Below are the code and all the weights of a small trained network. Each question names an input and a target symbol and asks about switching units off, where a switched-off unit gives its printed mean instead of its output.

import numpy as np


def w(rows, s, z=0):
    codes = np.array(rows[::2]) - 128.0
    scale = np.full(codes.shape[1], s)
    scale[-1] = z or s
    return codes * scale


def f(y):
    return y / 2 * (1 + np.tanh(0.7978845608 * (y + 0.044715 * y**3)))


def softmax(a):
    e = np.exp(a - a.max(-1, keepdims=True))
    return e / e.sum(-1, keepdims=True)


def log_softmax(a):
    a = a - a.max(-1, keepdims=True)
    return a - np.log(np.exp(a).sum(-1, keepdims=True))


def net(x, mask):
    ids = ['Θβγζλμπσφψω'.index(c) for c in x.split()]
    T = len(ids)
    res = E[ids] + P[:T]
    u = 0
    for l in range(2):
        r = res
        for j in range(3):
            rows = slice(2 * j, 2 * j + 2)
            q, k, v = (r @ M[l][rows].T for M in (Q, K, V))
            z = softmax(np.where(np.tri(T) > 0, q @ k.T / 2**0.5, -1e9)) @ v
            o = O[l][rows]
            res = res + np.where(mask[u + j], z, o[:, -1]) @ o[:, :-1]
        u += 3
        y = f(res @ A[l][:, :-1].T + A[l][:, -1])
        res = res + np.where(mask[u : u + 4], y, B[l][:, -1]) @ B[l][:, :-1]
        u += 4
    return log_softmax(res[-1] @ U[:, :-1].T + U[:, -1])


Q, K, V, O, A, B = {}, {}, {}, {}, {}, {}
E = w([
[40,77,77,82,74],'Θ',
[99,103,63,96,126],'β',
[41,76,147,248,102],'γ',
[126,133,154,174,208],'ζ',
[173,174,44,169,173],'λ',
[116,181,135,28,188],'μ',
[86,200,126,141,41],'π',
[142,172,125,36,214],'σ',
[57,141,145,157,168],'φ',
[67,247,140,120,181],'ψ',
[116,159,166,89,110],'ω',
],0.018)
P = w([
[253,17,154,135,238],'0',
[188,38,110,185,213],'1',
[189,58,126,198,231],'2',
[135,73,82,150,215],'3',
[123,93,82,142,198],'4',
[133,112,84,158,210],'5',
[159,127,82,167,224],'6',
[131,124,89,158,224],'7',
[125,136,83,189,224],'8',
],0.0052)
Q[0] = w([
[50,92,110,91,172],'L0H1',
[80,149,46,179,117],'L0H1',
[97,111,175,121,118],'L0H2',
[145,97,234,185,83],'L0H2',
[89,78,78,139,182],'L0H3',
[106,173,116,148,250],'L0H3',
],0.013)
K[0] = w([
[118,220,130,130,106],'L0H1',
[148,198,61,163,115],'L0H1',
[113,90,211,160,125],'L0H2',
[161,1,150,84,120],'L0H2',
[115,111,80,129,194],'L0H3',
[142,193,151,55,193],'L0H3',
],0.013)
V[0] = w([
[75,182,122,148,178],'L0H1',
[58,21,232,49,122],'L0H1',
[67,139,95,129,196],'L0H2',
[183,2,184,86,220],'L0H2',
[120,116,132,118,77],'L0H3',
[200,171,156,130,89],'L0H3',
],0.0095)
O[0] = w([
[178,144,190,159,73,229],'L0H1',
[19,133,66,204,133,2],'L0H1',
[147,245,63,169,43,245],'L0H2',
[70,224,65,225,94,178],'L0H2',
[69,153,114,198,254,37],'L0H3',
[137,123,151,121,219,72],'L0H3',
],0.0075,0.0077)
A[0] = w([
[94,147,209,135,96,48],'L0N1',
[177,60,95,208,52,112],'L0N2',
[169,126,120,131,227,254],'L0N3',
[133,70,254,159,73,30],'L0N4',
],0.0083,0.0078)
B[0] = w([
[223,61,104,48,245,114],'L0N1',
[143,66,203,1,146,242],'L0N2',
[56,135,94,76,47,254],'L0N3',
[164,163,32,78,61,122],'L0N4',
],0.0087,0.0049)
Q[1] = w([
[94,1,146,237,138],'L1H1',
[144,175,129,229,71],'L1H1',
[193,169,139,102,105],'L1H2',
[76,33,86,93,40],'L1H2',
[89,135,24,161,73],'L1H3',
[73,97,209,231,202],'L1H3',
],0.0079)
K[1] = w([
[12,56,169,150,211],'L1H1',
[123,91,63,66,68],'L1H1',
[193,128,104,160,81],'L1H2',
[197,2,89,165,211],'L1H2',
[141,88,56,66,14],'L1H3',
[27,34,63,222,183],'L1H3',
],0.0071)
V[1] = w([
[113,72,119,152,63],'L1H1',
[193,150,67,93,139],'L1H1',
[143,73,110,112,124],'L1H2',
[74,185,146,48,135],'L1H2',
[16,141,170,85,121],'L1H3',
[134,90,11,101,141],'L1H3',
],0.011)
O[1] = w([
[125,110,144,101,65,132],'L1H1',
[160,121,101,158,153,248],'L1H1',
[180,111,132,88,81,110],'L1H2',
[6,105,59,51,175,170],'L1H2',
[30,192,118,92,124,78],'L1H3',
[125,92,32,161,75,107],'L1H3',
],0.011)
A[1] = w([
[25,231,216,118,34,78],'L1N1',
[156,234,28,93,246,36],'L1N2',
[197,87,210,80,2,1],'L1N3',
[117,161,109,89,241,5],'L1N4',
],0.0061,0.0072)
B[1] = w([
[113,46,153,250,140,255],'L1N1',
[165,57,134,158,193,171],'L1N2',
[102,151,122,153,205,235],'L1N3',
[140,158,131,74,61,139],'L1N4',
],0.013,0.0057)
U = w([
[146,93,106,172,87,86],'Θ',
[153,245,68,160,60,255],'β',
[167,69,176,165,82,67],'γ',
[178,254,127,241,100,155],'ζ',
[207,72,88,188,136,53],'λ',
[131,151,66,182,190,53],'μ',
[137,65,147,109,98,190],'π',
[135,197,44,185,189,55],'σ',
[157,138,125,187,121,68],'φ',
[137,180,158,124,185,193],'ψ',
[123,136,105,176,157,111],'ω',
],0.0086,0.0084)

Each question gives the input, a string of symbols that net reads in full, and the target symbol t.
The units are the heads (2 rows each of Q, K, V and O) and the neurons (one row each of A and B). Each row of codes is followed by its name. A weight is (code - 128) times the scale printed after its matrix; where a second scale follows, it is the last column's (O, A, B and U).
mask holds one flag per unit, layer by layer, with each layer's heads first. A switched-off unit (its flag False) gives its mean, the last column of its rows in O or B, instead of its output. The means were averaged over made-up inputs and are rounded, as every weight is.
A unit's drop is (log p(t) with every unit on - log p(t) with that unit switched off) / (log p(t) with every unit on - log p(t) with every unit switched off).
The circuit of an input: a set's keep is (log p(t) with only the set's units on - log p(t) with every unit switched off) / (log p(t) with every unit on - log p(t) with every unit switched off). Starting from the 12 units with the biggest drops (on a tie, the unit counted first), units are removed one at a time, each time the one whose removal leaves the highest keep (on an exact tie, the one counted first), for as long as the keep stays at least 0.8.
circuit, biggest first: the units of the circuit, biggest drop first
most important unit: the unit with the biggest drop
k most important neurons: the k neurons with the biggest drops, biggest first
top k neurons in layer l: the k neurons of layer l with the biggest drops, biggest first
which heads matter: for each layer, one digit per head in row order, 1 if its drop is at least 0.15 and else 0, layers parted by /
input ψ ψ ζ ψ ζ π, target ψ: most important unit -> L1H3
input λ ψ γ, target ψ: which heads matter -> 010 / 001
input π β λ, target λ: circuit, biggest first -> [L0H1; L1H3]
input ψ ζ ζ φ, target ζ: which heads matter -> 110 / 000
input ζ ζ β Θ β ζ γ, target γ: circuit, biggest first -> [L0N2; L1H2]
input ω ω β ω γ β λ Θ φ, target λ: which heads matter -> 100 / 101
input γ Θ σ, target μ: circuit, biggest first -> [L1N2; L0H1; L1H3]
input μ Θ ζ Θ, target Θ: circuit, biggest first -> [L1N1; L0H1; L1H1; L1H3]
input ψ ψ β β, target ψ: circuit, biggest first -> [L1H3; L0H1; L1N3; L0H2]
input π ζ λ Θ, target λ: circuit, biggest first -> [L1H3; L0H1]
input ζ π ζ ζ β μ ζ σ, target π: circuit, biggest first -> [L0H2; L0N3]
input ζ ζ ζ φ, target ζ: which heads matter -> 010 / 010
input ψ ζ ψ λ μ ζ ψ γ, target ψ: which heads matter -> 100 / 001
input σ γ ω γ μ ζ μ, target μ: top 2 neurons in layer 1 -> [L1N2; L1N1]
input ζ ζ ζ π, target ζ: most important unit -> L0H3
input ζ μ ζ ζ β ζ β, target β: circuit, biggest first -> [L1N1; L0H2]
input ζ γ π λ ζ ζ ζ β μ, target λ: circuit, biggest first -> [L0H1; L1H3]
input ζ π λ ζ μ β β ζ φ, target β: circuit, biggest first -> [L1N1; L1N2]
input ω λ γ, target λ: circuit, biggest first -> [L0N4; L0H1; L1H3]
input φ ω γ, target γ: most important unit -> L0H1
input ψ ζ λ β λ ζ ζ, target λ: 3 most important neurons -> [L0N2; L1N3; L1N4]
input γ ζ ζ, target γ: top 3 neurons in layer 0 -> [L0N2; L0N4; L0N1]
input β ψ β ζ β β μ β Θ, target ψ: top 2 neurons in layer 0 -> [L0N3; L0N2]
input ζ β λ ζ ψ, target ψ: circuit, biggest first -> [L1H3; L0H2]
